Below is a small trained network, with its code and all its weights. Each question gives an input and a target symbol and asks what happens when units are switched off, that is, made to give their printed mean instead of their output.

import numpy as np


def w(rows, s, z=0):
    codes = np.array(rows[::2]) - 128.0
    scale = np.full(codes.shape[1], s)
    scale[-1] = z or s
    return codes * scale


def norm(h):
    return h / np.sqrt((h * h).mean(-1, keepdims=True) + 1e-5)


def f(y):
    return np.maximum(y, 0)


def softmax(a):
    e = np.exp(a - a.max(-1, keepdims=True))
    return e / e.sum(-1, keepdims=True)


def log_softmax(a):
    a = a - a.max(-1, keepdims=True)
    return a - np.log(np.exp(a).sum(-1, keepdims=True))


def net(x, mask):
    ids = ['γηθλξσψ'.index(c) for c in x.split()]
    T = len(ids)
    res = E[ids] + P[:T]
    r = norm(res)
    for j in range(3):
        rows = slice(3 * j, 3 * j + 3)
        q, k, v = (r @ M[0][rows].T for M in (Q, K, V))
        z = softmax(np.where(np.tri(T) > 0, q @ k.T / 3**0.5, -1e9)) @ v
        o = O[0][rows]
        res = res + np.where(mask[j], z, o[:, -1]) @ o[:, :-1]
    y = f(norm(res) @ A[0][:, :-1].T + A[0][:, -1])
    res = res + np.where(mask[3:11], y, B[0][:, -1]) @ B[0][:, :-1]
    return log_softmax(norm(res)[-1] @ U[:, :-1].T + U[:, -1])


Q, K, V, O, A, B = {}, {}, {}, {}, {}, {}
E = w([
[182,144,127,152,172,141,171,178,93,110,97],'γ',
[101,142,104,64,47,7,120,127,131,37,81],'η',
[119,147,133,167,78,201,129,95,174,116,97],'θ',
[94,188,87,99,176,144,172,131,163,162,137],'λ',
[133,159,155,94,172,136,88,78,116,139,111],'ξ',
[140,129,64,158,135,136,116,129,121,154,105],'σ',
[122,129,180,153,120,86,133,143,139,195,117],'ψ',
],0.018)
P = w([
[151,252,217,202,171,193,34,245,175,230,255],'0',
[194,201,148,49,51,143,134,91,71,226,136],'1',
[200,138,102,62,150,102,82,108,146,130,164],'2',
[169,120,117,59,151,83,113,94,124,121,95],'3',
[100,155,121,67,163,87,118,113,121,96,43],'4',
[41,174,119,67,157,99,131,132,110,87,3],'5',
],0.006)
Q[0] = w([
[133,148,84,159,237,160,44,99,156,164,62],'head 0',
[141,176,72,130,148,36,88,211,167,154,167],'head 0',
[8,183,161,46,125,110,208,91,122,91,139],'head 0',
[99,255,130,148,103,94,51,122,71,243,43],'head 1',
[133,156,63,105,227,163,110,153,110,91,118],'head 1',
[191,147,140,102,199,93,105,124,174,122,86],'head 1',
[80,50,104,155,96,76,101,162,102,99,128],'head 2',
[172,129,186,126,108,92,188,167,79,140,63],'head 2',
[191,146,67,165,169,127,146,204,96,159,111],'head 2',
],0.009)
K[0] = w([
[132,86,36,84,85,111,1,137,99,132,141],'head 0',
[157,211,87,116,198,239,109,162,112,116,105],'head 0',
[131,86,131,74,180,73,240,106,160,84,134],'head 0',
[119,152,117,67,98,77,152,123,138,79,45],'head 1',
[151,127,171,121,118,118,152,144,138,121,222],'head 1',
[138,166,104,114,134,126,131,118,157,30,166],'head 1',
[68,218,134,128,217,178,142,107,205,97,149],'head 2',
[130,187,91,59,64,111,129,117,106,96,88],'head 2',
[37,120,122,67,100,116,125,77,167,179,118],'head 2',
],0.0095)
V[0] = w([
[175,79,172,161,104,166,116,74,64,168,113],'head 0',
[142,119,86,75,167,179,211,105,125,200,46],'head 0',
[47,58,113,137,128,125,38,112,147,156,69],'head 0',
[189,149,72,158,191,188,106,152,127,96,140],'head 1',
[111,208,104,102,195,199,108,65,164,78,137],'head 1',
[149,172,120,115,170,128,163,128,156,1,149],'head 1',
[164,125,132,104,153,233,176,147,46,168,183],'head 2',
[72,124,73,54,137,92,116,130,141,161,218],'head 2',
[157,184,167,93,179,110,92,117,19,108,122],'head 2',
],0.007)
O[0] = w([
[223,187,65,83,77,169,13,116,138,115,92,143],'head 0',
[60,97,57,64,89,211,146,135,53,173,131,226],'head 0',
[182,189,185,79,34,62,130,156,94,155,176,92],'head 0',
[49,106,102,65,26,135,85,79,26,125,119,54],'head 1',
[110,142,154,98,118,254,105,163,126,153,130,87],'head 1',
[201,221,38,112,131,140,169,75,99,163,130,1],'head 1',
[112,179,197,230,166,3,223,182,178,154,183,118],'head 2',
[142,179,42,9,153,76,150,136,161,97,177,96],'head 2',
[98,176,161,120,205,134,27,110,94,132,142,230],'head 2',
],0.0057,0.0038)
A[0] = w([
[125,97,68,67,193,151,208,78,159,73,131,95],'neuron 0',
[99,68,72,142,94,174,107,192,55,180,135,164],'neuron 1',
[117,117,48,95,126,218,110,79,114,59,74,138],'neuron 2',
[187,161,191,156,167,172,196,254,70,89,174,3],'neuron 3',
[119,140,204,174,157,72,176,174,185,148,82,133],'neuron 4',
[149,152,9,173,149,169,138,117,129,48,107,76],'neuron 5',
[195,150,150,155,7,110,104,155,218,62,201,113],'neuron 6',
[162,97,130,187,43,246,60,107,194,37,106,69],'neuron 7',
],0.0086,0.0066)
B[0] = w([
[88,147,133,116,70,119,227,132,135,147,187,156],'neuron 0',
[157,189,104,107,108,136,147,118,98,58,124,227],'neuron 1',
[71,80,218,179,168,97,96,167,175,102,147,210],'neuron 2',
[91,155,17,179,164,166,197,8,7,190,19,151],'neuron 3',
[141,54,149,177,141,105,130,150,170,109,129,254],'neuron 4',
[69,61,155,205,162,124,139,94,95,166,75,159],'neuron 5',
[83,156,93,108,39,143,87,105,59,109,103,168],'neuron 6',
[103,119,147,138,93,235,143,122,216,74,91,156],'neuron 7',
],0.011,0.0091)
U = w([
[83,102,51,246,128,139,115,15,44,208,53,2],'γ',
[89,29,175,179,165,54,128,255,144,121,142,150],'η',
[186,151,164,112,163,81,192,50,168,85,178,31],'θ',
[153,87,138,146,7,228,181,118,185,134,63,81],'λ',
[153,172,129,57,204,151,9,164,142,201,88,141],'ξ',
[156,156,85,80,36,74,105,204,54,55,161,255],'σ',
[74,142,71,95,115,119,246,190,182,200,201,176],'ψ',
],0.0065,0.0034)

Each question gives the input, a string of symbols that net reads in full, and the target symbol t.
The units are the heads (3 rows each of Q, K, V and O) and the neurons (one row each of A and B). Each row of codes is followed by its name. A weight is (code - 128) times the scale printed after its matrix; where a second scale follows, it is the last column's (O, A, B and U).
mask holds one flag per unit, heads first, then neurons. A switched-off unit (its flag False) gives its mean, the last column of its rows in O or B, instead of its output. The means were averaged over made-up inputs and are rounded, as every weight is.
A unit's drop is (log p(t) with every unit on - log p(t) with that unit switched off) / (log p(t) with every unit on - log p(t) with every unit switched off).
The circuit of an input: a set's keep is (log p(t) with only the set's units on - log p(t) with every unit switched off) / (log p(t) with every unit on - log p(t) with every unit switched off). Starting from all 11 units, units are removed one at a time, each time the one whose removal leaves the highest keep (on an exact tie, the one counted first), for as long as the keep stays at least 0.8.
units of the circuit, in order: the units of the circuit, biggest drop first
most important unit: the unit with the biggest drop
k most important neurons: the k neurons with the biggest drops, biggest first
heads that matter: for each layer, one digit per head in row order, 1 if its drop is at least 0.15 and else 0, layers parted by /
drop of u: that unit's drop, to one decimal
input σ ψ ψ ψ ψ γ, target γ: heads that matter	000
input σ γ ψ η θ, target η: heads that matter	101
input η ψ γ η, target η: most important neuron	(neuron 2)
input ψ σ θ σ, target λ: units of the circuit, in order	(head 2; head 1)
input ψ ψ ψ ψ γ ψ, target γ: units of the circuit, in order	(head 1; neuron 2)
input λ σ ψ ψ γ, target γ: heads that matter	001
input γ ψ η ψ θ, target η: units of the circuit, in order	(head 0; neuron 4)
input ψ θ ψ, target λ: heads that matter	111
input σ λ ψ σ, target ψ: units of the circuit, in order	(head 2; neuron 0)
input ψ ψ ψ θ ψ, target λ: heads that matter	011
input σ σ ψ σ ξ ψ, target σ: heads that matter	110
input ψ η σ ξ, target ψ: heads that matter	011
input ψ η ψ ψ ψ, target ξ: heads that matter	001
input ψ λ ψ η ψ ψ, target ψ: heads that matter	111
input ψ ψ η ξ, target θ: units of the circuit, in order	(head 1; neuron 0)
input ψ γ γ γ ψ, target γ: units of the circuit, in order	(head 1)
input η ψ σ λ ψ ψ, target ψ: units of the circuit, in order	(head 0; head 2; head 1; neuron 0)
input ψ ψ σ ψ, target σ: heads that matter	010
input ψ ψ ψ σ σ σ, target σ: 2 most important neurons	(neuron 1; neuron 4)
input σ ψ ψ σ λ η, target ψ: most important unit	head 0
input η ψ σ θ ψ ξ, target θ: drop of neuron 2	0.3
input ψ γ σ ψ ψ ξ, target ξ: drop of neuron 2	0.3
input σ σ γ γ ψ η, target η: drop of head 0	0.3
